[[ 42 -24  33 -11   3  20 -32 -15]
 [ 47 -20  22 -37  -8  22 -40 -13]
 [ 42 -30  30 -17  17  23 -41  -5]
 [ 51 -20  16 -18  15  20 -30 -11]
 [ 52 -23  34 -15  -3  19 -32  -7]
 [ 39  -7  46 -12  17  32 -21  -6]
 [ 49 -20  22  -6   3  23 -40 -14]]
Rows and columns are numbered from 0.
The entry at row 0, column 0 -> 42
The entry in row 1 and column 2: 22
Read off the bottom-right entry.
-14
Read off the entry in the top-right corner.
-15
Read off the entry directly below the smallest entry.
-30
The entry at row 0, column 1: -24
Read off the entry in row 0 and column 2.
33
The entry directly above 19 -> 20
The entry in the bottom-left corner is 49
Read off the entry directly below -23.
-7
The entry directly above the smallest entry: -40
The entry at row 1, column 0: 47
The entry directly above the largest entry -> 51
Read off the entry at row 2, column 2.
30
Read off the entry in row 1 and column 1.
-20
Read off the maximum.
52
The entry just right of the largest entry is -23
The entry directly above 46: 34
The bottom entry of the column that holds the smallest entry: -40
Read off the entry just right of 46.
-12
The top entry of the column that holds the smallest entry: -32
The entry directly above 32 is 19
The entry just right of the smallest entry: -5

x = [-10.8   2.6  -4.1   9.9   2.6  19.3  -7.6  -0.6 -12.0]
Which number is the first entry?
A: -10.8
The entry just right of the largest entry -> -7.6
The entry just left of the centre entry -> 9.9
Which number is the 3rd entry?
A: -4.1
The last entry is -12.0
Which number is the second entry from the left?
A: 2.6

Questions about the table below. Indices start at 0.
1) Find the entry in row 2 and column 0.
2) Find the entry at row 1, column 2.
3) Find the top entry of the column that holds the smallest entry.
4) Find the entry just right of -468.
5) Find the entry in the bottom-left corner.
6) Find the bottom-right entry.
7) Find the entry just right of 140.
8) Find the entry just right of -196.
 -77   479  -417    63
 281  -434  -298   244
   0   492  -515   599
 364  -434  -468  -324
 287  -431    44   541
-502   364   129    55
 140   542   361   579
-196   420   279  -320
1) 0
2) -298
3) -417
4) -324
5) -196
6) -320
7) 542
8) 420

0.0,-0.1,1.4,1.4,0.0
-1.4,-0.2,0.9,-1.4,-1.6
1.0,0.2,1.0,1.7,-0.4
-0.8,1.6,-1.8,2.3,1.1
-0.2,-1.7,-1.2,-1.3,-1.8
2.6,1.2,-0.7,-0.3,0.2
0.2,-0.5,-0.9,1.0,-0.5
-0.7,-0.6,-0.1,-0.8,-1.6
Indices start at 0.
Which number is the entry in the top-left corner? 0.0
The entry in row 2 and column 1 is 0.2
Which number is the entry in row 0 and column 2? 1.4
The entry directly below 1.7: 2.3
The bottom-left entry is -0.7
The entry in row 2 and column 0 is 1.0
Which number is the bottom-right entry? -1.6
Which number is the entry directly above -1.2? -1.8
The entry at row 1, column 0 is -1.4
Which number is the entry directly above the largest entry? -0.2
The entry directly below -1.3: -0.3
Which number is the entry in the top-right corner? 0.0
The largest entry -> 2.6
Which number is the entry in row 0 and column 1? -0.1
Which number is the entry at row 1, column 1? -0.2
The entry directly below -1.7 -> 1.2
The entry directly below the largest entry: 0.2
Which number is the entry just right of 1.7? -0.4

464  248  719  520  609  358
376  347  706  518  764  428
551  696  666  617  373  575
383  501  671  564  296  254
775  680  259  277  824  550
705  389  627  362  664  330
617  323  704  708  810  288
625  802  754  426  411  357
768  334  656  271  512  554
506  303  314  262  323  565
319  477  460  457  611  517
393  753  693  775  673  334
749  328  300  657  713  721
393  381  252  650  579  807
272  308  683  612  500  472
574  286  717  546  608  602
Counting starts at 0.
The entry directly above 704 is 627
Give the entry in the bottom-right corner.
602
Give the entry in row 0 and column 2.
719
The entry in row 2 and column 0 is 551
The entry directly above 546 is 612
The entry just left of 389 is 705
The top-right entry is 358
The entry in row 1 and column 0: 376
The entry directly above 512 is 411
Give the top-left entry.
464
Give the entry in the bottom-left corner.
574
The entry just left of the largest entry -> 277
Give the entry in row 2 and column 2.
666
The entry directly above 693 -> 460
Give the entry just left of 708.
704
Give the entry just right of 464.
248
Give the top entry of the column that holds the largest entry.
609
Give the entry just left of 546.
717
Give the entry directly above the largest entry.
296
The entry directly above 574: 272
Give the entry directly below 277.
362
Give the entry directly below 575.
254
Give the entry just right of 506.
303
The entry directly below 254: 550

[[-6.60, -16.95, -6.92, -8.70, 6.24, 6.32, 2.76, -23.62, 4.57],
 [16.76, -7.08, 13.61, -5.47, -2.46, -21.58, -10.62, -3.34, -3.17],
 [0.72, -14.15, -12.76, -17.60, 3.87, 5.55, -13.21, -16.65, 1.02],
 [-12.31, 8.09, 2.32, -12.45, -3.96, -1.11, -11.07, 8.14, 0.52],
 [-3.53, -17.45, -11.90, -0.15, -25.20, -12.70, -17.86, -9.11, 2.27],
 [0.76, -14.03, 4.05, -4.34, 13.90, 3.77, 0.78, -4.39, 1.73],
 [-7.15, -8.23, 9.47, 3.50, -9.65, -6.46, -2.35, -13.11, 4.98],
 [-2.22, -5.40, -10.87, -3.40, -5.91, -19.12, 4.63, 0.58, -11.87],
 [-7.43, 0.24, -1.59, -3.69, -17.71, 6.20, -15.70, 8.40, 3.00],
 [-16.85, 2.35, -14.86, -4.37, -3.31, -0.50, -4.44, -18.39, -6.27],
 [-15.79, 8.00, -2.53, 9.12, 7.89, 0.49, -8.09, -5.79, -6.74],
 [-2.98, 0.74, -12.27, 9.04, -5.91, -3.66, -0.03, -3.26, -11.45],
 [-5.41, 7.16, -23.08, -25.50, -0.50, 0.64, -12.06, -20.30, 2.20]]
Indices start at 0.
The entry just left of 2.20 -> -20.30
The entry in the top-left corner? -6.60
The entry just left of 0.24? -7.43
The entry in the top-right corner: 4.57
The entry directly above 9.12: -4.37
The entry directly below 16.76? 0.72
The entry directly above -17.71? -5.91
The centre entry? -9.65
The largest entry is 16.76
The entry directly below 5.55? -1.11
The entry at row 1, column 1: -7.08
The entry just left of the smallest entry? -23.08
The entry in the bottom-right corner -> 2.20
The entry at row 0, column 1? -16.95
The entry directly below -14.15: 8.09
The entry directly below -12.70? 3.77
The top entry of the column that holds the smallest entry? -8.70
The entry directly above the centre entry -> 13.90
The entry just left of -17.45? -3.53
The entry directly above -25.50: 9.04
The entry at row 0, column 2? -6.92
The entry directly above 2.32 -> -12.76
The entry directly below 6.20? -0.50
The entry directly below -11.07? -17.86
The entry at row 1, column 2? 13.61
The entry directly above -6.27 is 3.00
The entry just left of -3.40? -10.87
The entry just right of -10.87? -3.40
The entry directly above -10.87 is 9.47
The bottom entry of the column that holds the smallest entry is -25.50
